Below are the code and all the weights of a small trained network. Each question names an input and a class and asks about switching units off, where a switched-off unit gives its printed mean instead of its output.

import numpy as np


def w(rows, s, z=0):
    codes = np.array(rows[::2]) - 128.0
    scale = np.full(codes.shape[1], s)
    scale[-1] = z or s
    return codes * scale


def norm(h):
    return h / np.sqrt((h * h).mean(-1, keepdims=True) + 1e-5)


def f(y):
    return y / 2 * (1 + np.tanh(0.7978845608 * (y + 0.044715 * y**3)))


def log_softmax(a):
    a = a - a.max(-1, keepdims=True)
    return a - np.log(np.exp(a).sum(-1, keepdims=True))


def net(x, mask):
    res = np.array(x, float).reshape(1, 5) / 4 @ E
    u = 0
    for l in range(3):
        y = f(norm(res) @ A[l][:, :-1].T + A[l][:, -1])
        res = res + np.where(mask[u : u + 4], y, B[l][:, -1]) @ B[l][:, :-1]
        u += 4
    return log_softmax(norm(res)[-1] @ U[:, :-1].T + U[:, -1])


A, B = {}, {}
E = w([
[41,83,105,140,145,161,171,166,178,132,252],'x0',
[81,97,197,58,87,178,105,129,174,107,80],'x1',
[141,160,235,126,108,171,131,147,164,158,131],'x2',
[195,185,191,156,131,25,188,146,187,65,127],'x3',
[79,183,96,152,158,105,116,147,102,226,144],'x4',
],0.0037)
A[0] = w([
[180,136,197,86,33,101,123,125,255,54,117,46],'L0N1',
[153,6,90,42,70,127,107,94,52,41,50,41],'L0N2',
[184,142,171,121,175,47,97,138,85,101,58,4],'L0N3',
[57,125,137,105,126,139,151,142,165,89,168,44],'L0N4',
],0.003,0.0024)
B[0] = w([
[114,114,32,121,189,146,105,102,40,178,153,253],'L0N1',
[131,136,85,144,114,190,55,50,170,3,28,220],'L0N2',
[153,136,216,209,74,40,140,60,171,194,133,154],'L0N3',
[170,173,151,93,215,74,93,123,214,147,129,125],'L0N4',
],0.004,0.0016)
A[1] = w([
[109,125,182,161,92,95,152,174,153,209,193,117],'L1N1',
[68,74,96,57,114,199,159,174,104,97,194,66],'L1N2',
[254,215,182,139,120,12,100,97,70,119,48,1],'L1N3',
[124,121,229,88,52,249,135,147,125,177,97,11],'L1N4',
],0.0037,0.0022)
B[1] = w([
[154,78,91,76,115,118,68,94,98,49,50,170],'L1N1',
[171,245,157,147,112,46,95,154,109,185,34,181],'L1N2',
[94,253,173,153,24,37,189,77,118,177,33,252],'L1N3',
[154,96,206,161,184,171,58,109,141,218,186,175],'L1N4',
],0.0048,0.0036)
A[2] = w([
[60,118,141,58,136,115,148,186,186,154,146,23],'L2N1',
[104,94,203,110,148,195,108,107,102,205,120,7],'L2N2',
[104,137,3,150,132,128,106,148,38,196,135,32],'L2N3',
[189,103,134,142,145,78,193,127,141,88,170,52],'L2N4',
],0.0057,0.0018)
B[2] = w([
[91,102,185,85,159,63,110,101,134,82,108,185],'L2N1',
[244,152,123,152,142,173,103,207,154,186,191,247],'L2N2',
[88,122,130,165,253,106,192,23,4,107,193,254],'L2N3',
[170,114,35,183,45,189,163,221,172,180,169,190],'L2N4',
],0.0052,0.0027)
U = w([
[128,57,63,94,98,218,67,44,114,31,32,153],'0',
[80,108,114,119,111,143,137,131,124,126,142,2],'1',
[48,84,189,38,182,41,105,163,191,70,146,116],'2',
[66,121,80,158,254,109,160,51,5,147,204,169],'3',
[172,99,49,170,83,118,197,252,192,93,211,118],'4',
[148,216,167,158,42,24,182,76,113,163,41,174],'5',
[190,126,208,99,159,226,13,185,149,236,169,143],'6',
],0.0083,0.0046)

Each question gives the input, the list of numbers given to net, and the class t.
The units are the neurons (one row each of A and B). Each row of codes is followed by its name. A weight is (code - 128) times the scale printed after its matrix; where a second scale follows, it is the last column's (A, B and U).
mask holds one flag per neuron, layer by layer. A switched-off neuron (its flag False) gives its mean, the last column of its row in B, instead of its output. The means were averaged over made-up inputs and are rounded, as every weight is.
A unit's drop is (log p(t) with every unit on - log p(t) with that unit switched off) / (log p(t) with every unit on - log p(t) with every unit switched off).
The circuit of an input: a set's keep is (log p(t) with only the set's units on - log p(t) with every unit switched off) / (log p(t) with every unit on - log p(t) with every unit switched off). Starting from all 12 units, units are removed one at a time, each time the one whose removal leaves the highest keep (on an exact tie, the one counted first), for as long as the keep stays at least 0.8.
circuit, biggest first: the units of the circuit, biggest drop first
unit that matters most: the unit with the biggest drop
k most important neurons: the k neurons with the biggest drops, biggest first
k most important neurons of layer l: the k neurons of layer l with the biggest drops, biggest first
input [-4,8,0,-6,1], class 6: circuit, biggest first -> (L2N2)
input [3,8,-5,8,-7], class 4: circuit, biggest first -> (L2N4, L0N1)
input [1,2,-3,4,-7], class 0: 2 most important neurons -> (L0N2, L2N2)
input [-2,6,-1,2,0], class 0: circuit, biggest first -> (L0N1, L1N3)
input [2,8,3,5,-6], class 6: circuit, biggest first -> (L1N4, L0N1, L2N2)
input [3,4,7,5,-1], class 6: circuit, biggest first -> (L1N4, L0N1)
input [7,-4,-7,4,-1], class 4: 2 most important neurons -> (L2N4, L0N1)
input [7,4,1,-1,5], class 2: 2 most important neurons -> (L2N1, L0N1)
input [3,4,-5,-1,1], class 2: 3 most important neurons -> (L0N1, L0N4, L1N3)
input [2,4,-1,5,-2], class 4: 2 most important neurons -> (L2N4, L1N3)
input [-4,6,3,-2,-5], class 6: 2 most important neurons -> (L1N4, L2N2)
input [-3,3,7,3,-2], class 6: 3 most important neurons -> (L1N4, L2N2, L1N2)
input [3,-5,-1,5,5], class 4: 2 most important neurons of layer 1 -> (L1N2, L1N3)
input [-2,3,-5,1,0], class 0: circuit, biggest first -> (L0N2)
input [2,4,1,-7,-6], class 6: 2 most important neurons -> (L2N2, L1N4)
input [-7,8,7,1,-1], class 6: 2 most important neurons -> (L1N4, L2N2)
input [3,-6,8,7,5], class 4: 3 most important neurons of layer 1 -> (L1N2, L1N3, L1N1)
input [0,5,0,3,3], class 2: 2 most important neurons of layer 2 -> (L2N1, L2N3)
input [0,6,-2,2,2], class 2: 3 most important neurons of layer 1 -> (L1N3, L1N4, L1N1)
input [7,1,2,1,-4], class 2: unit that matters most -> L2N1
input [-4,4,0,0,-3], class 0: 2 most important neurons of layer 0 -> (L0N2, L0N1)
